Here is a tiny trained network, its code and every weight. The questions are about switching its units off for an input and a target symbol, where a switched-off unit gives its printed mean instead of its output.

import numpy as np


def w(rows, s, z=0):
    codes = np.array(rows[::2]) - 128.0
    scale = np.full(codes.shape[1], s)
    scale[-1] = z or s
    return codes * scale


def f(y):
    return np.maximum(y, 0)


def softmax(a):
    e = np.exp(a - a.max(-1, keepdims=True))
    return e / e.sum(-1, keepdims=True)


def log_softmax(a):
    a = a - a.max(-1, keepdims=True)
    return a - np.log(np.exp(a).sum(-1, keepdims=True))


def net(x, mask):
    ids = ['ΘΛΞΠΣΦΩαβγεζημτψ'.index(c) for c in x.split()]
    T = len(ids)
    res = E[ids] + P[:T]
    u = 0
    for l in range(2):
        r = res
        for j in range(3):
            rows = slice(2 * j, 2 * j + 2)
            q, k, v = (r @ M[l][rows].T for M in (Q, K, V))
            z = softmax(np.where(np.tri(T) > 0, q @ k.T / 2**0.5, -1e9)) @ v
            o = O[l][rows]
            res = res + np.where(mask[u + j], z, o[:, -1]) @ o[:, :-1]
        u += 3
        y = f(res @ A[l][:, :-1].T + A[l][:, -1])
        res = res + np.where(mask[u : u + 8], y, B[l][:, -1]) @ B[l][:, :-1]
        u += 8
    return log_softmax(res[-1] @ U[:, :-1].T + U[:, -1])


Q, K, V, O, A, B = {}, {}, {}, {}, {}, {}
E = w([
[188,190,100,116,75],'Θ',
[241,141,125,89,81],'Λ',
[198,154,132,60,122],'Ξ',
[178,102,122,52,108],'Π',
[177,144,116,153,107],'Σ',
[210,121,169,113,141],'Φ',
[37,197,4,97,139],'Ω',
[168,158,179,111,115],'α',
[167,151,169,100,192],'β',
[137,62,159,203,135],'γ',
[166,118,116,170,198],'ε',
[106,93,192,152,165],'ζ',
[91,182,201,126,101],'η',
[116,164,176,191,96],'μ',
[101,203,117,200,191],'τ',
[194,24,101,51,219],'ψ',
],0.011)
P = w([
[184,123,148,111,119],'0',
[157,131,168,134,139],'1',
[137,160,172,161,172],'2',
[139,199,179,193,210],'3',
[144,228,180,209,225],'4',
[136,253,185,236,238],'5',
],0.0053)
Q[0] = w([
[4,88,57,10,129],'L0H1',
[99,156,182,195,155],'L0H1',
[106,155,104,105,93],'L0H2',
[63,44,107,95,131],'L0H2',
[116,104,155,113,72],'L0H3',
[145,104,209,130,104],'L0H3',
],0.017)
K[0] = w([
[136,87,61,79,80],'L0H1',
[64,195,134,202,111],'L0H1',
[145,170,96,99,69],'L0H2',
[254,67,143,128,89],'L0H2',
[201,113,160,144,112],'L0H3',
[142,135,242,164,141],'L0H3',
],0.014)
V[0] = w([
[88,108,210,104,95],'L0H1',
[150,189,160,49,157],'L0H1',
[17,137,158,180,196],'L0H2',
[135,147,230,166,157],'L0H2',
[98,131,65,76,90],'L0H3',
[254,66,205,138,128],'L0H3',
],0.0078)
O[0] = w([
[53,33,154,95,81,108],'L0H1',
[78,166,89,33,127,188],'L0H1',
[77,66,137,154,163,159],'L0H2',
[15,118,137,82,121,252],'L0H2',
[163,166,66,111,93,35],'L0H3',
[151,113,254,106,138,239],'L0H3',
],0.0079,0.0029)
A[0] = w([
[143,178,160,254,166,160],'L0N1',
[37,160,198,126,93,254],'L0N2',
[125,238,80,114,91,81],'L0N3',
[120,113,146,69,100,91],'L0N4',
[119,94,107,60,143,196],'L0N5',
[162,190,172,141,185,195],'L0N6',
[151,68,120,125,220,187],'L0N7',
[120,204,53,111,82,92],'L0N8',
],0.0077,0.0054)
B[0] = w([
[122,202,203,189,114,210],'L0N1',
[10,175,183,115,110,254],'L0N2',
[136,2,111,155,143,164],'L0N3',
[122,204,123,149,119,138],'L0N4',
[88,158,49,101,156,157],'L0N5',
[154,166,230,110,141,237],'L0N6',
[92,130,156,94,217,182],'L0N7',
[125,48,60,180,146,159],'L0N8',
],0.0069,0.0087)
Q[1] = w([
[54,134,221,31,88],'L1H1',
[196,227,149,81,115],'L1H1',
[125,120,111,145,226],'L1H2',
[93,148,232,68,212],'L1H2',
[121,254,132,46,110],'L1H3',
[58,92,148,124,176],'L1H3',
],0.0087)
K[1] = w([
[81,181,179,184,128],'L1H1',
[167,138,143,150,196],'L1H1',
[122,114,83,139,111],'L1H2',
[120,131,114,144,175],'L1H2',
[123,189,253,160,175],'L1H3',
[88,118,125,166,99],'L1H3',
],0.014)
V[1] = w([
[81,237,113,56,46],'L1H1',
[105,79,88,73,254],'L1H1',
[177,99,43,58,124],'L1H2',
[100,245,105,243,80],'L1H2',
[55,75,99,214,108],'L1H3',
[111,97,165,38,223],'L1H3',
],0.0085)
O[1] = w([
[68,119,87,22,208,161],'L1H1',
[99,139,74,254,153,118],'L1H1',
[155,141,107,87,208,10],'L1H2',
[86,223,31,101,26,147],'L1H2',
[106,11,154,109,90,128],'L1H3',
[110,132,108,212,222,198],'L1H3',
],0.0095,0.013)
A[1] = w([
[97,30,147,131,125,2],'L1N1',
[153,151,154,60,54,221],'L1N2',
[150,64,69,193,56,83],'L1N3',
[94,151,72,92,181,155],'L1N4',
[253,129,145,132,178,162],'L1N5',
[34,106,183,175,105,96],'L1N6',
[69,61,106,61,107,95],'L1N7',
[167,218,188,165,90,36],'L1N8',
],0.0074,0.0071)
B[1] = w([
[163,181,108,68,118,152],'L1N1',
[111,108,131,123,26,185],'L1N2',
[146,156,192,74,163,163],'L1N3',
[76,177,84,166,131,156],'L1N4',
[163,77,61,69,130,171],'L1N5',
[173,79,65,123,128,248],'L1N6',
[151,88,107,90,186,154],'L1N7',
[254,150,141,121,158,184],'L1N8',
],0.009,0.019)
U = w([
[131,171,73,104,152,99],'Θ',
[148,190,206,72,80,140],'Λ',
[98,44,187,57,76,144],'Ξ',
[57,219,181,96,129,120],'Π',
[71,54,133,249,127,254],'Σ',
[66,111,41,83,149,162],'Φ',
[173,182,150,211,132,113],'Ω',
[174,83,173,107,210,71],'α',
[172,87,86,157,119,138],'β',
[58,194,152,188,181,83],'γ',
[141,197,195,107,169,100],'ε',
[88,172,2,180,52,230],'ζ',
[178,67,209,177,64,73],'η',
[188,140,98,76,136,18],'μ',
[201,25,7,93,87,81],'τ',
[138,165,56,92,137,116],'ψ',
],0.0063,0.0048)

Each question gives the input, a string of symbols that net reads in full, and the target symbol t.
The units are the heads (2 rows each of Q, K, V and O) and the neurons (one row each of A and B). Each row of codes is followed by its name. A weight is (code - 128) times the scale printed after its matrix; where a second scale follows, it is the last column's (O, A, B and U).
mask holds one flag per unit, layer by layer, with each layer's heads first. A switched-off unit (its flag False) gives its mean, the last column of its rows in O or B, instead of its output. The means were averaged over made-up inputs and are rounded, as every weight is.
A unit's drop is (log p(t) with every unit on - log p(t) with that unit switched off) / (log p(t) with every unit on - log p(t) with every unit switched off).
The circuit of an input: a set's keep is (log p(t) with only the set's units on - log p(t) with every unit switched off) / (log p(t) with every unit on - log p(t) with every unit switched off). Starting from the 12 units with the biggest drops (on a tie, the unit counted first), units are removed one at a time, each time the one whose removal leaves the highest keep (on an exact tie, the one counted first), for as long as the keep stays at least 0.8.
units of the circuit, in order: the units of the circuit, biggest drop first
most important unit: the unit with the biggest drop
k most important neurons: the k neurons with the biggest drops, biggest first
k most important neurons of layer l: the k neurons of layer l with the biggest drops, biggest first
input ψ Ξ Θ, target α: units of the circuit, in order => L1H2; L0N1
input μ Π η ζ γ, target Φ: units of the circuit, in order => L0N2; L1H1; L0H2; L1N8
input Σ μ Λ ε Ξ, target Ω: 2 most important neurons => L0N7; L0N6
input Ω Ω γ ζ τ, target Σ: 4 most important neurons => L0N3; L0N8; L1N8; L0N1
input Θ Σ Σ η Ω, target τ: units of the circuit, in order => L0H3; L1H3; L0N3; L0N8
input Ω Σ τ Σ Π ψ, target ζ: most important unit => L0H3
input Σ η β ε ψ Λ, target α: units of the circuit, in order => L1H2; L0N7; L0N2; L1N2
input Θ Λ Φ ψ α, target α: units of the circuit, in order => L1H2; L0N7
input τ α Σ Σ η, target Φ: 3 most important neurons => L0N2; L1N7; L1N6
input Ω Θ Θ β Λ β, target Θ: 2 most important neurons => L1N5; L0N2
input ζ ζ Ω, target τ: 3 most important neurons => L0N8; L0N3; L0N6
input Ω Θ Λ Σ Π μ, target Λ: units of the circuit, in order => L1H1; L0H2; L1H3; L0N1
input Θ Σ Θ, target Λ: 3 most important neurons => L1N6; L0N7; L1N2
input Ω Λ Σ Π Λ, target μ: 3 most important neurons => L1N5; L0N2; L1N8
input ζ β Ω ζ Θ η, target Π: most important unit => L1H1
input τ η Σ η Σ Π, target Φ: 2 most important neurons => L0N2; L1N7
input Θ Σ Φ Ω Ξ, target ψ: 2 most important neurons of layer 0 => L0N2; L0N3
input μ ζ ψ η ζ, target α: 3 most important neurons of layer 0 => L0N7; L0N1; L0N2
input β Θ Σ ζ ε ε, target Σ: 2 most important neurons => L0N7; L0N2
input ζ ψ ε, target α: 4 most important neurons of layer 0 => L0N5; L0N1; L0N7; L0N2
input ζ Σ Θ, target Σ: most important unit => L1H3
input β ψ Ω τ ψ Σ, target Ω: 2 most important neurons => L0N2; L0N1
input Σ Σ Ω Λ, target μ: 3 most important neurons => L1N5; L0N2; L0N3
input Ω ε Θ, target η: 2 most important neurons => L0N3; L0N8
input Σ ψ β Ω Φ α, target ε: 3 most important neurons of layer 0 => L0N1; L0N3; L0N6
input ζ ψ ζ, target α: 2 most important neurons => L0N2; L0N7
input η ψ Σ μ, target α: most important unit => L1H2
